Below are the code and all the weights of a small trained network. Each question names an input and a target symbol and asks about switching units off, where a switched-off unit gives its printed mean instead of its output.

import numpy as np


def w(rows, s, z=0):
    codes = np.array(rows[::2]) - 128.0
    scale = np.full(codes.shape[1], s)
    scale[-1] = z or s
    return codes * scale


def f(y):
    return y / 2 * (1 + np.tanh(0.7978845608 * (y + 0.044715 * y**3)))


def softmax(a):
    e = np.exp(a - a.max(-1, keepdims=True))
    return e / e.sum(-1, keepdims=True)


def log_softmax(a):
    a = a - a.max(-1, keepdims=True)
    return a - np.log(np.exp(a).sum(-1, keepdims=True))


def net(x, mask):
    ids = ['αγδεζηθλμξπστφψ'.index(c) for c in x.split()]
    T = len(ids)
    res = E[ids] + P[:T]
    q, k, v = (res @ M[0].T for M in (Q, K, V))
    z = softmax(np.where(np.tri(T) > 0, q @ k.T / 3**0.5, -1e9)) @ v
    res = res + np.where(mask[0], z, O[0][:, -1]) @ O[0][:, :-1]
    y = f(res @ A[0][:, :-1].T + A[0][:, -1])
    res = res + np.where(mask[1:13], y, B[0][:, -1]) @ B[0][:, :-1]
    return log_softmax(res[-1] @ U[:, :-1].T + U[:, -1])


Q, K, V, O, A, B = {}, {}, {}, {}, {}, {}
E = w([
[98,108,133,233],'α',
[102,90,190,84],'γ',
[98,111,73,73],'δ',
[250,59,192,33],'ε',
[225,126,185,152],'ζ',
[129,55,200,159],'η',
[180,131,45,112],'θ',
[90,166,84,179],'λ',
[150,204,118,37],'μ',
[182,101,133,171],'ξ',
[141,82,111,189],'π',
[96,64,120,30],'σ',
[76,67,93,34],'τ',
[98,117,126,137],'φ',
[179,103,83,111],'ψ',
],0.02)
P = w([
[125,39,31,79],'0',
[138,109,91,103],'1',
[141,124,136,79],'2',
[155,145,184,67],'3',
[150,146,185,54],'4',
[101,115,166,61],'5',
[186,182,252,22],'6',
[161,182,239,28],'7',
[12,73,145,80],'8',
],0.004)
Q[0] = w([
[64,187,139,159],'h1',
[125,111,144,104],'h1',
[81,197,206,255],'h1',
],0.0083)
K[0] = w([
[114,29,17,109],'h1',
[18,175,173,138],'h1',
[2,10,10,245],'h1',
],0.0052)
V[0] = w([
[211,16,254,120],'h1',
[202,198,206,72],'h1',
[206,30,96,42],'h1',
],0.0061)
O[0] = w([
[152,12,126,48,238],'h1',
[173,144,78,12,194],'h1',
[185,193,254,187,254],'h1',
],0.0071,0.0082)
A[0] = w([
[171,76,215,164,91],'n1',
[114,188,127,87,123],'n2',
[68,216,62,153,136],'n3',
[85,107,108,178,30],'n4',
[224,84,129,255,153],'n5',
[144,89,168,195,79],'n6',
[211,132,69,73,122],'n7',
[131,193,237,64,111],'n8',
[173,147,150,132,148],'n9',
[110,65,80,130,122],'n10',
[106,65,159,133,148],'n11',
[133,250,105,99,253],'n12',
],0.01,0.0066)
B[0] = w([
[155,139,128,151,231],'n1',
[79,87,123,83,140],'n2',
[246,80,111,196,142],'n3',
[167,106,131,41,126],'n4',
[146,208,174,107,200],'n5',
[220,144,98,80,146],'n6',
[122,118,106,66,245],'n7',
[134,78,110,168,241],'n8',
[85,164,135,189,181],'n9',
[175,211,166,81,133],'n10',
[139,118,175,193,181],'n11',
[10,115,49,139,176],'n12',
],0.011)
U = w([
[125,99,109,96,158],'α',
[121,118,125,77,159],'γ',
[102,90,71,201,164],'δ',
[196,54,91,92,60],'ε',
[146,107,97,59,131],'ζ',
[129,114,127,126,67],'η',
[127,204,65,118,123],'θ',
[156,84,100,153,73],'λ',
[89,94,72,93,156],'μ',
[66,160,194,102,79],'ξ',
[172,140,172,154,87],'π',
[88,15,155,178,110],'σ',
[79,130,200,97,145],'τ',
[82,116,145,118,253],'φ',
[174,251,134,78,143],'ψ',
],0.011,0.012)

Each question gives the input, a string of symbols that net reads in full, and the target symbol t.
The units are the heads (3 rows each of Q, K, V and O) and the neurons (one row each of A and B). Each row of codes is followed by its name. A weight is (code - 128) times the scale printed after its matrix; where a second scale follows, it is the last column's (O, A, B and U).
mask holds one flag per unit, heads first, then neurons. A switched-off unit (its flag False) gives its mean, the last column of its rows in O or B, instead of its output. The means were averaged over made-up inputs and are rounded, as every weight is.
A unit's drop is (log p(t) with every unit on - log p(t) with that unit switched off) / (log p(t) with every unit on - log p(t) with every unit switched off).
The circuit of an input: a set's keep is (log p(t) with only the set's units on - log p(t) with every unit switched off) / (log p(t) with every unit on - log p(t) with every unit switched off). Starting from the 12 units with the biggest drops (on a tie, the unit counted first), units are removed one at a time, each time the one whose removal leaves the highest keep (on an exact tie, the one counted first), for as long as the keep stays at least 0.8.
units of the circuit, in order: the units of the circuit, biggest drop first
unit that matters most: the unit with the biggest drop
k most important neurons: the k neurons with the biggest drops, biggest first
input λ ψ θ, target θ: units of the circuit, in order : [h1; n12; n8]
input σ ψ μ λ α ε ξ μ θ, target μ: 2 most important neurons : [n12; n5]
input ζ δ σ ψ η θ ψ τ ξ, target ψ: units of the circuit, in order : [n5; n8]
input σ μ η μ τ, target μ: units of the circuit, in order : [h1; n12; n5]
input γ ζ τ, target ζ: units of the circuit, in order : [h1; n10; n9]
input θ ε δ, target ε: units of the circuit, in order : [h1; n5]
input φ ζ ψ, target ζ: units of the circuit, in order : [h1; n7; n8]
input α π φ τ φ λ ζ π σ, target ζ: units of the circuit, in order : [h1; n10]
input ε π ε σ γ ε ψ, target ε: most important neuron : [n8]
input ζ π ψ γ τ ε ζ ψ θ, target ζ: units of the circuit, in order : [h1; n7; n8]
input δ σ μ γ ψ μ μ σ, target μ: units of the circuit, in order : [h1; n12; n5; n2]
input γ ζ ξ μ η π ζ ζ λ, target δ: units of the circuit, in order : [n3; h1]
input δ δ μ σ, target μ: 2 most important neurons : [n12; n5]
input ψ η ψ, target ψ: 3 most important neurons : [n8; n5; n12]
input ξ τ μ φ ψ η φ θ ζ, target ψ: 2 most important neurons : [n5; n6]
input α ψ ε ψ σ, target ε: 2 most important neurons : [n8; n12]
input ζ ε θ ψ π ε η δ, target ε: 3 most important neurons : [n8; n5; n12]
input ζ η ψ μ θ, target μ: unit that matters most : n12
input δ η ξ λ, target δ: 3 most important neurons : [n3; n12; n7]
input ψ γ ξ δ α, target ψ: unit that matters most : n5
